Below is a small trained network, with its code and all its weights. Each question gives an input and a class and asks what happens when units are switched off, that is, made to give their printed mean instead of their output.

import numpy as np


def w(rows, s, z=0):
    codes = np.array(rows[::2]) - 128.0
    scale = np.full(codes.shape[1], s)
    scale[-1] = z or s
    return codes * scale


def f(y):
    return y / 2 * (1 + np.tanh(0.7978845608 * (y + 0.044715 * y**3)))


def log_softmax(a):
    a = a - a.max(-1, keepdims=True)
    return a - np.log(np.exp(a).sum(-1, keepdims=True))


def net(x, mask):
    res = np.array(x, float).reshape(1, 5) / 4 @ E
    y = f(res @ A[0][:, :-1].T + A[0][:, -1])
    res = res + np.where(mask, y, B[0][:, -1]) @ B[0][:, :-1]
    return log_softmax(res[-1] @ U[:, :-1].T + U[:, -1])


A, B = {}, {}
E = w([
[71,80,108,118,129,77,161,98,125,121],'x0',
[134,175,132,110,117,77,91,107,82,245],'x1',
[178,139,82,142,138,164,141,218,125,103],'x2',
[85,74,107,180,38,128,144,83,46,120],'x3',
[53,142,31,43,91,148,212,150,126,149],'x4',
],0.011)
A[0] = w([
[118,131,154,115,163,141,145,116,197,98,252],'neuron 1',
[89,121,97,79,109,114,173,112,149,119,252],'neuron 2',
[79,91,114,84,96,106,136,113,134,163,225],'neuron 3',
[84,139,110,89,114,89,162,91,129,149,222],'neuron 4',
[152,150,115,139,108,152,128,155,115,146,132],'neuron 5',
[162,161,139,130,248,120,104,141,185,136,192],'neuron 6',
[135,174,130,95,125,136,82,86,98,175,241],'neuron 7',
[108,86,156,189,111,103,107,58,75,129,224],'neuron 8',
[121,92,135,174,109,102,127,89,77,113,250],'neuron 9',
[137,117,130,121,155,155,140,160,189,73,238],'neuron 10',
[154,164,114,151,120,103,83,126,113,182,209],'neuron 11',
[154,131,93,162,146,168,136,181,154,75,215],'neuron 12',
[131,123,96,156,88,156,151,160,102,95,157],'neuron 13',
],0.012,0.0022)
B[0] = w([
[83,100,111,53,164,102,101,59,159,62,178],'neuron 1',
[89,137,64,85,176,127,184,110,108,156,203],'neuron 2',
[78,194,43,119,162,67,169,63,91,123,201],'neuron 3',
[70,217,38,119,176,56,169,93,82,165,200],'neuron 4',
[176,122,152,158,144,175,117,179,62,152,150],'neuron 5',
[166,147,255,14,203,82,55,125,229,146,213],'neuron 6',
[148,198,128,192,114,148,120,173,54,160,194],'neuron 7',
[151,109,143,235,47,14,99,54,153,27,247],'neuron 8',
[135,63,126,184,61,87,123,41,170,60,217],'neuron 9',
[47,49,98,58,105,165,162,103,163,89,198],'neuron 10',
[192,171,170,185,111,110,119,157,111,156,191],'neuron 11',
[162,48,99,68,111,201,162,161,170,148,199],'neuron 12',
[111,54,84,144,97,153,212,162,115,109,179],'neuron 13',
],0.0079,0.015)
U = w([
[155,187,146,182,84,178,96,159,59,176,8],'0',
[138,90,137,211,35,68,103,59,133,60,217],'1',
[117,91,159,61,175,147,93,102,202,106,94],'2',
[209,168,180,132,171,102,74,165,154,172,190],'3',
[56,176,60,120,172,93,162,89,74,152,203],'4',
[132,37,82,128,82,255,170,175,124,119,92],'5',
],0.0088,0.0014)

Each question gives the input, the list of numbers given to net, and the class t.
The units are the neurons (one row each of A and B). Each row of codes is followed by its name. A weight is (code - 128) times the scale printed after its matrix; where a second scale follows, it is the last column's (A, B and U).
mask holds one flag per neuron, in row order. A switched-off neuron (its flag False) gives its mean, the last column of its row in B, instead of its output. The means were averaged over made-up inputs and are rounded, as every weight is.
A unit's drop is (log p(t) with every unit on - log p(t) with that unit switched off) / (log p(t) with every unit on - log p(t) with every unit switched off).
The circuit of an input: a set's keep is (log p(t) with only the set's units on - log p(t) with every unit switched off) / (log p(t) with every unit on - log p(t) with every unit switched off). Starting from the 12 units with the biggest drops (on a tie, the unit counted first), units are removed one at a time, each time the one whose removal leaves the highest keep (on an exact tie, the one counted first), for as long as the keep stays at least 0.8.
units of the circuit, in order: the units of the circuit, biggest drop first
most important unit: the unit with the biggest drop
top k neurons: the k neurons with the biggest drops, biggest first
drop of u: that unit's drop, to one decimal
input [3,1,8,-5,-6], class 2: most important unit => neuron 10
input [2,-2,7,1,-6], class 5: units of the circuit, in order => neuron 12; neuron 8
input [2,-6,3,5,-1], class 5: units of the circuit, in order => neuron 12; neuron 13
input [-5,-5,-8,1,3], class 4: units of the circuit, in order => neuron 8; neuron 9
input [-1,-5,4,4,8], class 5: top 2 neurons => neuron 13; neuron 12
input [5,-5,3,3,6], class 4: top 2 neurons => neuron 3; neuron 4
input [-2,-5,-1,4,1], class 5: top 2 neurons => neuron 8; neuron 13
input [4,-5,-1,1,1], class 4: top 3 neurons => neuron 8; neuron 6; neuron 2
input [-5,4,-3,0,-1], class 0: top 2 neurons => neuron 7; neuron 6
input [2,-2,3,2,-2], class 5: drop of neuron 8 => 0.4
input [-8,-6,3,-2,-7], class 2: drop of neuron 6 => 0.3
input [-3,8,-2,-2,-5], class 3: drop of neuron 10 => 0.0
